Each row is followed by its class.
-17 35 -13 -10 -10 14 -3 16 1 -5 -21 5 18 -23 -9 15 -29 24 -35 10 -9 -15 20 11 25 11 -3 -13 1 -1 23 11 -46 -5 13 -4 -> N
25 -30 -8 21 -21 -49 -12 11 24 7 9 3 -34 18 4 -14 -12 -34 14 10 3 -2 -33 -28 6 9 -8 -5 -4 -29 -54 10 -29 9 -30 -38 -> S
3 28 9 -5 9 63 -49 2 -4 -17 5 35 -7 -25 5 -11 -11 -4 -6 -8 -16 36 15 2 26 2 15 -22 30 -11 5 28 0 -14 8 -9 -> V
-46 19 1 48 -30 46 28 -15 -7 -9 -38 -25 -10 -50 -57 32 -24 14 -2 31 -1 20 35 33 2 1 -6 -22 12 43 -37 23 -57 -26 -4 11 -> N
-12 -38 16 7 -24 -11 -23 6 -7 15 20 -2 -16 -27 -11 22 -8 -23 5 6 -14 -29 33 27 14 -26 -9 -14 -23 24 -6 4 -5 18 -39 11 -> S
18 -16 38 40 59 -39 25 23 8 44 -17 35 -7 17 -13 -39 -27 -40 -38 33 -11 -7 -26 -28 18 -21 13 12 -14 23 43 -29 -4 15 -8 -7 -> U
-13 -52 3 4 -11 -24 -5 19 -3 -39 6 30 -8 -22 -13 -25 6 -2 19 -17 -16 -23 -27 -4 0 1 -15 -13 3 -6 -64 21 -9 33 -16 -7 -> P
-30 -3 -8 -8 -19 28 -73 9 1 25 -6 -48 -14 -26 17 -58 8 14 -27 84 25 28 21 -42 7 -1 -16 32 0 -21 5 22 -17 32 24 9 -> D
-48 45 5 -1 -16 -13 17 23 1 -29 0 15 15 -19 -29 31 -28 31 -13 21 6 18 7 9 19 19 -16 -23 15 0 30 27 -66 -35 11 25 -> F
36 32 -5 -47 9 104 14 27 18 -25 -87 10 4 9 12 -40 -11 -28 -19 -37 -9 9 -16 -18 24 16 1 -13 34 18 -44 8 -30 19 -2 -38 -> D
-2 -31 -9 35 2 32 -16 4 49 -32 -76 13 -14 -30 -59 -13 41 -73 3 -4 17 -2 18 -39 -13 -5 8 10 25 37 -80 43 -20 12 -23 -21 -> S
-2 -45 4 -11 -9 -6 11 20 -23 1 -45 7 4 -12 0 -3 -6 -10 -3 -26 -33 -20 26 4 -4 6 -9 -13 -21 -36 -70 10 -21 9 -18 8 -> E
-21 0 8 -28 -65 -11 -29 6 -16 31 6 -54 -21 -35 22 -33 22 34 1 50 17 -23 12 12 -5 7 -11 23 -23 12 -19 14 1 47 -9 -1 -> B
-17 62 -13 6 13 53 5 4 -25 0 42 31 0 13 5 -3 19 20 26 -40 -27 9 -19 -11 33 1 14 -23 31 -34 -8 13 15 -10 -19 -23 -> V
-16 3 9 -49 -52 37 -48 4 0 26 -35 -74 -12 -23 43 -43 -50 11 -34 43 28 19 21 -25 6 5 -51 -6 14 4 -15 26 -12 29 1 6 -> N
-46 34 -22 -21 -27 -32 -111 22 23 -5 10 28 -4 -48 23 -14 -22 39 -29 57 -51 -15 43 -51 64 35 -33 -38 -41 1 71 11 -68 56 -1 -38 -> N
13 -51 6 -2 -62 -10 8 13 12 -46 1 -1 8 -17 -23 -1 -68 -33 -27 5 -37 -14 -30 17 45 8 7 -21 61 61 -91 -13 -37 19 -8 -44 -> T
-36 43 6 -42 -48 13 -32 41 -2 6 -6 -26 -46 -7 35 -82 -1 30 52 51 -3 7 -6 -36 -8 29 3 3 -54 -30 -2 -6 -63 55 8 6 -> F
0 -38 20 -20 -43 23 -44 -18 13 -20 -21 -41 11 -33 8 -29 -10 12 -19 35 7 31 6 -39 -14 11 -9 7 -15 -14 22 67 -5 11 20 20 -> E
49 25 8 -17 17 26 -30 13 2 -11 -30 -5 -20 -4 7 -15 0 1 -11 -11 -25 45 -16 31 40 -1 6 -23 34 -41 -22 24 -3 -9 17 16 -> N
-21 -17 24 15 -22 14 -38 18 -11 15 61 29 -7 -11 15 -11 -32 -25 7 27 -12 -43 1 48 47 -9 -15 -27 14 25 -22 -38 -53 15 -38 -12 -> B
-14 -5 -2 -59 -57 10 -70 19 50 54 3 -79 -22 31 15 -76 -37 2 -48 68 33 88 44 -13 47 9 3 35 -10 -27 58 30 -47 28 -13 9 -> B
33 16 15 -12 1 64 -13 -4 16 -4 -33 -24 -17 -6 2 16 -21 -20 -4 2 -25 40 -5 -13 12 -4 8 -26 1 -16 12 33 -12 -3 9 0 -> T
24 37 13 -9 -26 -2 -64 5 5 -39 -3 14 -17 -36 0 16 52 18 40 -24 -41 8 -4 6 12 -7 9 -36 -3 2 -8 24 30 1 0 -1 -> L
-25 -4 11 -14 -18 -16 -31 13 3 37 13 -28 -2 -48 19 -35 -13 17 -30 57 12 -5 27 2 28 -16 -21 9 -10 -43 35 6 -20 16 9 5 -> B
-26 -1 -1 -25 -23 13 -34 10 3 29 -7 -57 -7 -24 2 -45 -21 26 -20 41 25 22 25 -21 17 7 -32 11 -8 -11 -10 35 -29 24 -4 20 -> B
-23 -17 21 18 -9 -49 7 16 -2 25 32 -1 -11 -10 -25 -7 -12 -9 -12 12 0 -30 17 31 34 -24 -2 -2 0 43 -6 1 -11 11 -39 15 -> B
-53 37 2 -3 -16 65 -29 22 -35 25 8 -13 -11 22 35 -39 18 9 0 46 -29 6 -13 20 -2 16 -11 20 -16 -47 40 -29 -24 37 7 6 -> S
-1 -15 3 -33 -20 34 -30 -16 -13 38 10 -37 -16 -23 -9 -42 -11 43 8 29 31 60 -7 -26 2 30 -22 15 -8 -18 -24 38 2 21 -3 3 -> B
-22 -10 12 26 -24 -30 -24 6 -3 23 50 -25 -23 -35 -5 8 -5 1 11 33 -10 -46 28 35 11 -32 1 -13 -20 45 13 -14 -21 20 -27 4 -> Q
52 45 -10 -53 9 88 -47 13 -2 -17 -32 32 11 -14 36 35 21 9 0 -33 -19 18 11 -11 36 2 7 -35 11 -29 -1 30 3 -4 -5 -21 -> V
17 41 12 -16 9 29 -29 18 -8 -27 -18 9 -21 -21 -16 1 13 18 -19 -10 -27 56 12 35 45 -16 32 0 22 -40 -10 32 35 -6 24 18 -> U
-6 29 9 -8 -8 -26 2 24 0 -13 -29 7 0 -23 -17 14 -34 24 -17 11 -1 12 32 29 -4 23 -5 -15 -26 -3 12 13 -63 -25 22 23 -> U
-12 19 5 -32 -27 49 -59 0 6 -31 -7 22 -13 -25 19 -7 -15 5 -3 -22 -36 33 43 46 24 5 6 -28 -3 -14 15 -5 3 8 10 -9 -> P
-5 22 5 -33 -46 22 -64 11 -11 45 -9 -51 -31 -35 23 -47 -3 29 14 32 23 17 4 -28 24 -5 -46 6 -24 -51 -30 24 6 35 -18 2 -> S
32 16 18 -30 25 34 -107 64 -59 28 -66 18 9 -5 44 40 0 19 -55 34 -30 12 12 -28 20 3 -33 -4 -24 -93 -38 46 0 10 3 42 -> U
44 26 8 15 -18 -5 -48 25 9 -37 -25 -22 -24 -34 7 -32 -21 15 -7 20 -35 20 -12 44 37 -33 21 -14 -4 -26 -34 9 -16 -5 21 -4 -> B
-22 44 -7 -4 7 -11 -15 35 -3 -13 -22 22 -7 6 -12 -14 -25 26 -19 -12 -9 28 24 4 -7 25 5 -8 -13 -11 18 29 -45 -28 15 17 -> L
-22 -5 -1 -4 -9 24 -24 7 0 5 26 -15 14 -14 9 -30 13 -1 3 8 20 -45 35 -40 23 -19 -17 -16 -1 78 -1 24 -29 19 -38 27 -> D
9 -43 4 16 -19 -59 -24 7 17 49 14 -2 -36 -13 -3 30 -18 -55 -15 16 -37 -45 42 11 -7 -23 6 -36 -9 83 15 -16 -19 21 -45 -58 -> E
-15 -45 2 -37 27 34 41 51 -45 10 -37 6 -16 -19 -17 -15 -54 18 -8 -29 -22 15 -12 -12 -2 -10 -31 -10 -2 -50 -78 27 -14 31 -24 2 -> Q
0 10 21 -21 -35 0 -49 13 10 -14 -39 -59 -12 -29 20 -45 -15 16 -12 50 22 14 -1 -21 4 -11 -8 19 -17 -1 -11 21 7 26 26 32 -> F
-42 50 -6 -24 -29 -3 10 34 -5 13 -36 -3 -5 -28 -11 14 -18 27 -11 -9 11 -1 58 24 10 14 -24 -19 -7 -16 -13 14 -56 -24 -9 10 -> L
8 -16 11 -5 -37 22 52 -11 -20 -23 -4 -2 -1 -13 -11 13 12 4 22 -55 -18 -29 -29 16 7 20 -3 -11 0 -17 -63 44 10 10 -36 -4 -> S
-19 -34 17 -17 -36 54 -48 -5 25 -8 -88 -62 -4 -15 25 -12 15 -13 -19 40 23 27 8 -66 -21 -6 -59 8 -32 -43 -6 79 1 36 -17 6 -> E
-49 -26 -12 -14 -22 6 32 43 -18 14 -2 10 -38 -14 -11 -41 -29 13 7 -25 5 -5 1 -28 -11 -16 -13 2 -6 -27 -62 41 -11 33 -59 -46 -> Q
31 12 9 -28 2 57 -12 20 -17 -4 0 49 -48 -18 20 7 -43 -11 -2 -44 -4 -8 18 73 11 1 20 -27 2 19 -31 10 -15 -7 -14 -36 -> T
16 15 -5 11 19 51 -37 16 -7 -5 -35 7 -8 -18 6 -50 -23 4 -31 -6 -26 15 -5 -5 46 9 -3 -9 16 -13 -50 25 -23 8 2 -15 -> T
-42 -45 31 -36 -61 -22 21 -1 0 25 18 -29 -13 27 -7 18 -19 -19 16 -14 -16 -7 11 51 51 13 -38 -10 -11 -13 -45 -33 2 51 -58 19 -> P
19 20 9 -9 14 33 -21 15 -1 -4 -26 18 0 -21 -1 18 -11 2 -4 -9 -33 26 12 1 43 -6 -1 -29 1 -41 -10 0 -11 -13 6 8 -> L
-35 -9 4 32 -18 -7 -8 19 4 20 32 -18 -23 -20 0 -66 -34 -9 -16 11 -1 -30 36 27 27 -24 9 -6 1 49 -7 -2 -45 6 -26 -2 -> L
1 -41 -3 -7 -54 -2 -5 16 -5 -39 -7 26 -7 -25 4 10 22 -4 24 -14 18 -32 -9 -1 -51 6 10 3 1 12 -73 34 -11 7 -29 -33 -> Q
-11 68 1 -12 -39 51 -31 18 -1 -15 -8 -42 -41 1 -4 -39 -6 16 34 8 -19 47 22 6 40 4 22 -16 6 -1 -70 12 -24 9 -6 26 -> B
-7 38 12 -26 -19 -1 -5 34 -6 22 -18 9 9 -13 -14 -6 -35 22 -26 1 -11 17 27 23 43 24 -9 -25 9 -12 4 13 -67 -18 -2 32 -> P
19 19 10 19 23 25 -31 13 8 -11 -28 -4 -38 -6 10 -17 9 -15 -4 8 -26 37 12 23 12 -12 13 -14 7 -11 -15 11 -12 -2 2 8 -> Q
-6 -30 0 1 4 -3 7 16 1 -7 -13 13 -9 -23 -23 -43 -1 -10 11 -39 -20 -13 -1 -32 -16 2 3 -9 -7 -10 -47 35 -4 20 -21 -28 -> U
-5 9 6 -10 -18 -9 -32 5 19 32 -2 -38 -22 -14 7 -66 -7 17 -4 47 16 41 2 -47 28 23 -12 9 -6 -25 0 18 -30 17 10 11 -> L
-57 -35 -1 -8 -63 -16 -1 58 -27 -34 -53 24 16 -9 23 -10 6 -35 -32 3 -29 -56 29 -1 -17 -27 4 17 18 -31 -82 -12 4 21 -20 -24 -> D
-31 63 -9 32 19 -11 9 25 -18 -33 -6 35 -32 -38 -31 18 -29 18 1 30 6 21 2 4 16 27 -32 -38 43 29 -56 16 -73 -30 23 19 -> S
-42 48 -5 34 15 -23 37 25 -6 -23 -9 2 -26 -14 -39 0 -53 34 -2 0 -1 17 7 36 27 22 -25 -23 3 -11 -47 11 -76 -25 2 19 -> Q
39 -61 -10 0 -24 -65 16 9 21 12 -14 -29 -34 -15 8 -54 -25 -37 -19 -21 -30 -40 13 28 -12 2 42 0 -4 50 -49 -11 -12 27 -13 -58 -> F
30 23 15 -4 -6 25 -28 13 6 -15 -15 11 -11 -21 8 3 -14 -3 -13 9 -35 16 13 32 47 -4 20 -24 2 -6 -9 2 -23 -3 3 0 -> B
48 24 5 -36 16 94 -45 -8 1 -21 16 49 -6 -24 18 26 -3 7 15 -18 -27 30 -17 -15 50 1 11 -52 24 -7 21 29 1 3 -3 -20 -> N
-5 -25 -15 25 -26 -10 48 22 -5 -52 -64 2 -19 -37 -2 -4 53 33 -18 15 31 -32 -32 44 6 -10 -18 30 -6 -12 -96 42 -11 30 -20 -39 -> U
-15 -37 -5 -17 -6 -12 18 3 7 -30 -1 18 0 -20 -18 3 15 -17 15 -38 -13 -39 -1 2 4 8 -10 -9 8 8 -51 7 2 30 -14 -17 -> T
-19 3 9 -29 -23 36 -33 -6 16 33 14 -54 -18 -21 -4 -35 -9 28 7 53 34 52 -4 -44 22 4 -23 15 -10 -34 25 29 -8 25 10 16 -> L
-49 -2 5 7 6 11 13 12 -16 36 41 -11 -6 -4 -11 8 -61 -19 0 -13 -12 -34 45 39 15 -9 -17 -29 -2 16 2 -19 -49 -2 -27 9 -> V
-11 15 -1 -4 -4 66 -35 8 9 -29 -28 -15 -5 -21 6 19 -15 -20 7 -5 -31 20 17 -18 20 -25 -11 -42 20 1 -24 10 -7 2 -10 -10 -> F
-32 -20 1 -42 -23 16 -66 1 6 30 -18 -54 -1 -36 11 -30 27 8 18 36 21 39 40 -50 -14 -12 -53 -6 -4 -43 -10 15 4 27 5 40 -> P
-104 58 -5 -11 -54 15 51 42 -51 1 27 61 29 -29 19 7 -7 42 7 -3 14 -61 5 -22 -78 14 1 1 -4 -46 54 13 -35 -34 6 -33 -> L
17 -14 -11 -8 16 -73 -28 46 19 -30 69 34 -12 30 -2 -22 -37 -11 29 -44 -18 -32 -23 26 -7 -9 2 -37 -13 -5 8 6 -59 -10 -15 -9 -> B
-31 -10 16 28 -7 -25 -5 3 -3 15 47 -13 -17 -14 -19 21 -25 -10 5 28 -12 -28 5 3 28 -30 -13 -30 6 37 13 9 -18 12 -28 19 -> N
9 -4 28 8 -4 -78 18 6 2 31 50 -14 -3 -5 -35 -11 -8 13 16 -35 -27 -24 -6 41 45 -19 -4 -22 -10 17 16 -9 0 0 -43 22 -> Q
13 57 -17 -53 27 49 -14 28 22 -12 -60 -6 -25 -25 34 -24 -15 20 -3 -15 7 18 62 1 58 -13 -20 -33 -30 -38 -7 9 -47 7 10 16 -> E
-7 -25 13 25 -15 8 -37 11 3 -48 -26 -9 -21 16 8 -10 -42 -6 -2 -5 -25 22 -15 48 -11 -10 -23 -16 -34 -33 -18 23 -26 -4 -5 -3 -> E
-42 -6 6 41 4 -59 -7 20 -8 -11 6 18 -13 -20 -16 17 -24 -13 -7 4 -24 -36 32 23 6 -22 -22 -17 -28 3 -3 -8 -19 -3 -15 16 -> S
60 36 20 -19 -31 -21 -83 13 28 -39 -27 15 -24 -20 40 -10 3 -6 -15 21 -13 33 2 -14 62 -12 -3 -37 26 29 -19 14 10 -2 0 -11 -> D
-27 17 -4 -17 4 20 -18 35 -4 6 -42 -1 7 4 -1 -27 -41 -16 -52 1 -17 18 40 2 -10 35 -12 -5 10 -6 19 26 -67 -12 13 22 -> S
